Below is a small trained network, with its code and all its weights. Each question gives an input and a class and asks what happens when units are switched off, that is, made to give their printed mean instead of their output.

import numpy as np


def w(rows, s, z=0):
    codes = np.array(rows[::2]) - 128.0
    scale = np.full(codes.shape[1], s)
    scale[-1] = z or s
    return codes * scale


def norm(h):
    return h / np.sqrt((h * h).mean(-1, keepdims=True) + 1e-5)


def f(y):
    return np.maximum(y, 0)


def log_softmax(a):
    a = a - a.max(-1, keepdims=True)
    return a - np.log(np.exp(a).sum(-1, keepdims=True))


def net(x, mask):
    res = np.array(x, float).reshape(1, 8) / 4 @ E
    u = 0
    for l in range(4):
        y = f(norm(res) @ A[l][:, :-1].T + A[l][:, -1])
        res = res + np.where(mask[u : u + 5], y, B[l][:, -1]) @ B[l][:, :-1]
        u += 5
    return log_softmax(norm(res)[-1] @ U[:, :-1].T + U[:, -1])


A, B = {}, {}
E = w([
[82,2,92,151,148,136],'x0',
[149,92,181,52,208,64],'x1',
[143,135,88,73,156,194],'x2',
[57,151,134,122,145,130],'x3',
[117,128,97,99,96,95],'x4',
[125,126,125,129,127,124],'x5',
[107,94,214,78,56,166],'x6',
[129,128,126,126,128,128],'x7',
],0.0053)
A[0] = w([
[135,145,109,91,201,255,89],'L0N0',
[150,153,131,114,112,127,78],'L0N1',
[123,123,171,97,98,158,5],'L0N2',
[64,159,190,175,204,186,126],'L0N3',
[34,158,85,65,97,83,128],'L0N4',
],0.0099,0.0025)
B[0] = w([
[97,115,28,59,34,13,252],'L0N0',
[133,104,124,110,132,164,169],'L0N1',
[116,83,195,88,74,178,190],'L0N2',
[255,88,136,155,103,136,221],'L0N3',
[252,81,133,148,115,144,221],'L0N4',
],0.0065,0.0036)
A[1] = w([
[66,150,186,207,115,35,6],'L1N0',
[7,213,76,184,121,254,91],'L1N1',
[125,244,195,88,162,131,54],'L1N2',
[20,165,120,119,167,27,147],'L1N3',
[240,74,60,122,60,53,198],'L1N4',
],0.0059,0.0018)
B[1] = w([
[82,99,102,123,68,61,141],'L1N0',
[126,181,59,226,2,142,142],'L1N1',
[44,127,96,150,152,228,144],'L1N2',
[190,119,143,179,136,186,140],'L1N3',
[211,156,182,186,160,227,254],'L1N4',
],0.0059,0.0082)
A[2] = w([
[126,156,68,139,158,108,115],'L2N0',
[133,122,188,94,208,79,90],'L2N1',
[128,131,128,44,191,71,72],'L2N2',
[111,247,160,112,126,99,4],'L2N3',
[117,141,195,193,126,83,124],'L2N4',
],0.013,0.0024)
B[2] = w([
[85,162,221,94,126,89,202],'L2N0',
[115,158,97,220,60,164,235],'L2N1',
[112,160,70,182,37,147,186],'L2N2',
[111,102,70,66,192,251,186],'L2N3',
[158,136,61,41,105,102,252],'L2N4',
],0.011,0.0035)
A[3] = w([
[214,149,112,122,112,192,255],'L3N0',
[161,190,89,157,163,135,143],'L3N1',
[112,189,88,177,227,50,55],'L3N2',
[132,135,61,68,111,62,10],'L3N3',
[71,11,81,173,164,99,15],'L3N4',
],0.011,0.00077)
B[3] = w([
[92,119,133,160,199,63,254],'L3N0',
[112,62,171,115,81,151,178],'L3N1',
[124,71,226,55,42,181,142],'L3N2',
[163,135,93,87,111,66,148],'L3N3',
[97,244,119,74,214,161,147],'L3N4',
],0.011,0.013)
U = w([
[92,189,57,254,15,160,107],'0',
[72,185,88,70,206,220,181],'1',
[108,77,236,58,24,163,111],'2',
[182,146,43,62,82,42,94],'3',
[117,98,130,158,146,98,252],'4',
[178,106,154,180,165,102,47],'5',
[151,97,142,171,159,102,66],'6',
[121,126,133,145,127,98,157],'7',
],0.0088,0.002)

Each question gives the input, the list of numbers given to net, and the class t.
The units are the neurons (one row each of A and B). Each row of codes is followed by its name. A weight is (code - 128) times the scale printed after its matrix; where a second scale follows, it is the last column's (A, B and U).
mask holds one flag per neuron, layer by layer. A switched-off neuron (its flag False) gives its mean, the last column of its row in B, instead of its output. The means were averaged over made-up inputs and are rounded, as every weight is.
A unit's drop is (log p(t) with every unit on - log p(t) with that unit switched off) / (log p(t) with every unit on - log p(t) with every unit switched off).
The circuit of an input: a set's keep is (log p(t) with only the set's units on - log p(t) with every unit switched off) / (log p(t) with every unit on - log p(t) with every unit switched off). Starting from the 12 units with the biggest drops (on a tie, the unit counted first), units are removed one at a time, each time the one whose removal leaves the highest keep (on an exact tie, the one counted first), for as long as the keep stays at least 0.8.
units of the circuit, in order: the units of the circuit, biggest drop first
top k neurons: the k neurons with the biggest drops, biggest first
k most important neurons of layer l: the k neurons of layer l with the biggest drops, biggest first
input [-4,-5,7,-3,-4,7,5,-5], class 3: top 2 neurons	(L0N0; L2N1)
input [-6,-3,-6,-5,-5,-2,1,2], class 1: units of the circuit, in order	(L2N3; L0N4; L0N3)
input [6,-3,-1,-2,5,0,-8,-2], class 2: top 2 neurons	(L3N2; L2N0)
input [-2,-4,1,0,2,-1,-1,-8], class 4: units of the circuit, in order	(L3N0)
input [2,7,4,-5,1,2,-2,7], class 0: top 2 neurons	(L2N2; L2N1)
input [6,-5,-6,-3,-1,0,-4,-2], class 1: units of the circuit, in order	(L3N4; L2N1)
input [4,4,-5,8,8,-8,1,-1], class 5: units of the circuit, in order	(L0N4; L1N4)
input [-7,3,6,-1,8,8,-4,-1], class 6: units of the circuit, in order	(L3N0; L2N4)
input [-3,-6,-7,4,7,1,2,-1], class 3: units of the circuit, in order	(L2N4; L2N1)
input [1,-2,-8,3,-8,-6,5,-6], class 3: top 2 neurons	(L2N4; L1N4)
input [-4,-6,0,8,-5,2,4,2], class 5: units of the circuit, in order	(L0N3; L2N1; L3N0)
input [2,8,5,3,3,5,3,-1], class 0: units of the circuit, in order	(L2N2; L2N1)
input [5,-6,0,-1,-6,-7,-8,-2], class 2: 3 most important neurons of layer 3	(L3N2; L3N1; L3N0)
input [-5,-7,-8,-6,2,0,-6,3], class 3: units of the circuit, in order	(L2N4; L2N1; L3N3)
input [-5,-4,0,-3,-4,-6,-6,5], class 2: 3 most important neurons of layer 0	(L0N2; L0N4; L0N3)
input [-2,0,6,1,4,-1,5,6], class 3: units of the circuit, in order	(L0N0)
input [5,7,4,4,2,7,6,-1], class 0: 2 most important neurons of layer 2	(L2N2; L2N1)
input [-8,5,7,-6,-2,3,-4,6], class 1: top 3 neurons	(L2N3; L0N4; L0N3)
input [6,8,-2,3,-5,-5,7,6], class 0: top 3 neurons	(L2N1; L1N4; L2N2)
input [-6,-2,-2,8,3,-6,-5,4], class 5: top 2 neurons	(L0N4; L0N3)
